[[133 117 122 126 143 134 118 122 148 122 145 121 140 123 121]
 [121 135 129 126 111 133 121 115 133 113 137 136 135 150 128]
 [139 117 122 128 147 133 121 128 144 133 138 117 138 112 123]
 [120 136 129 126 110 132 122 116 132 114 136 136 134 151 129]
 [136 117 122 127 145 133 119 124 147 127 142 119 140 118 121]] value 121

[[124 128 128 113 134 132 120 112 117 134 122 115]
 [120 129 128 110 134 113 120 107 117 129 123 125]
 [119 128 129 114 134 110 120 112 120 129 124 128]
 [118 127 129 124 133 110 120 123 127 131 126 129]
 [119 128 128 112 135 112 119 109 118 131 122 125]
 [120 129 129 110 134 114 120 107 117 129 123 125]
 [119 126 127 138 129 117 121 143 135 129 128 128]
 [120 126 125 112 136 114 118 110 117 132 120 123]
 [125 129 128 110 133 130 121 108 115 132 122 118]
 [130 128 126 135 126 140 127 140 131 131 127 122]
 [125 125 124 145 126 126 125 151 138 129 128 129]
 [120 128 132 119 134 120 119 116 122 136 126 122]] value 122

[[130 127 131 127 137 119 135 116]
 [126 124 131 134 124 139 138 110]
 [127 129 126 131 118 127 141 125]
 [127 125 126 122 120 125 136 128]
 [127 131 131 120 136 118 150 117]
 [125 128 128 142 135 123 151 126]
 [131 124 129 130 125 125 122 135]] value 135

[[129 143 131 125 125 139 123 127]
 [129 144 133 134 132 144 123 131]
 [125 113 143 124 121 118 146 119]
 [111 111 134 125 135 138 143 118]
 [142 147 129 125 126 126 132 119]
 [126 129 139 127 131 134 142 116]
 [134 142 108 132 144 135 121 127]
 [137 147 117 126 131 131 119 126]
 [127 132 132 129 135 136 137 119]
 [139 119 150 133 112 105 139 131]
 [116 113 124 133 143 134 138 123]
 [129 131 135 135 132 133 133 128]] value 128

[[127 121 131 136 126 138 145 127 128 141 123 134 126 118]
 [132 120 126 125 126 129 131 119 123 129 142 134 135 128]
 [119 136 128 126 139 111 134 143 124 138 123 124 139 140]
 [128 129 131 131 129 129 129 128 126 127 128 128 127 126]
 [132 125 128 123 125 129 129 122 130 125 129 126 127 132]
 [135 129 120 107 125 141 120 127 134 127 128 138 133 128]
 [145 137 137 116 109 132 139 138 134 118 125 136 131 125]
 [128 128 130 128 126 128 131 127 131 134 127 126 127 125]] value 125

[[122 126 129 132 136 139 142 145 147 149 151 152 154 154]
 [104 103 102 102 102 103 104 106 108 110 113 116 119 122]
 [153 151 149 147 145 142 139 136 133 129 126 122 119 115]
 [105 104 103 102 102 102 104 105 107 109 111 114 117 121]
 [104 105 107 110 112 115 118 121 125 129 132 135 138 141]
 [127 130 134 137 140 143 146 148 150 151 153 154 154 154]
 [102 103 103 104 105 107 109 111 114 117 120 124 127 131]
 [103 104 105 107 109 111 114 117 121 124 127 130 134 137]
 [102 103 103 105 108 110 112 115 118 121 124 128 132 135]
 [110 107 105 104 103 102 102 102 103 105 107 108 111 114]
 [151 149 147 144 141 138 135 132 128 124 121 118 115 112]] value 112

[[126 144 115 123 137 132 138 105 129 131 138]
 [136 127 125 127  99 121 121 139 126 129 122]
 [133 133 137 129 140 123 106 135 132 130 130]
 [119 129 120 126 123 131 147 122 116 127 129]
 [129 140 140 127 108 128 121 123 124 132 128]
 [130 120 124 126 101 132 117 137 130 123 122]
 [145 120 136 130 109 125 110 145 135 125 122]
 [132 136 132 128 138 134 138 112 133 125 121]] value 121

[[123 139 134 133 122 137 136 131]
 [140 134 124 133 107 139 152 109]
 [141 125 146 121 104 112 132 122]
 [117 130 111 126 145 119 121 114]
 [129 134 126 123 137 121 126 121]
 [120 135 122 122 151 120 116 132]
 [139 130 138 126 117 126 133 118]
 [141 132 127 127 126 120 131 122]
 [136 132 140 126 119 125 132 119]
 [133 134 141 114 130 120 123 127]] value 127
---
[107 150 111 132] ans = 132
[150 154 106 149] ans = 149
[127 105 144 130] ans = 130
[116 135 154 137] ans = 137
[128 146 118 153] ans = 153
[129 106 117 101] ans = 101
---
[[137 134 102 121]
 [135 125 153 124]] ==> 125

[139 131 149 133 156 113] ==> 131

[152 109 105 146] ==> 109

[105 124 133 141] ==> 124

[151 112 108 148 151 145 148] ==> 112

[118 150 118 109 148 134 139] ==> 150

[[131 131 116 121 117]
 [132 131 141 126 120]
 [140 130 137 135 150]] ==> 130

[149 119 158 115] ==> 119
---
[[135 128 125 116]
 [137 155 116 156]
 [143 126 123 145]] >> 116

[[145 148 109 145 131 151]
 [130 144 112 104 137 138]] >> 137

[[130 126 158 157 100]
 [108 150 115 124 145]
 [141 113 145 139 115]] >> 124

[[150 115 120 139 154 107]
 [105 146 111 118 111 155]] >> 111

[[113 143 135 116 119 142 131]
 [117 152 134 119 129  98 124]] >> 98

[[100 157 150 110 126 151 118]
 [140 134 129 136 122 134 115]
 [116 152 119 127 134 119 119]] >> 134
---
[119 126 132 120 153 120] yields 153, 119
[150 123 130 127 131] yields 150, 123
[144 126 133 104 146 119 144] yields 146, 104
[132 133 107 134 156 106] yields 156, 106
[135 128 157 130 131 132 153] yields 157, 128
[112 124 157 146 121 122] yields 157, 112
[105 136 114 120 115 152] yields 152, 105
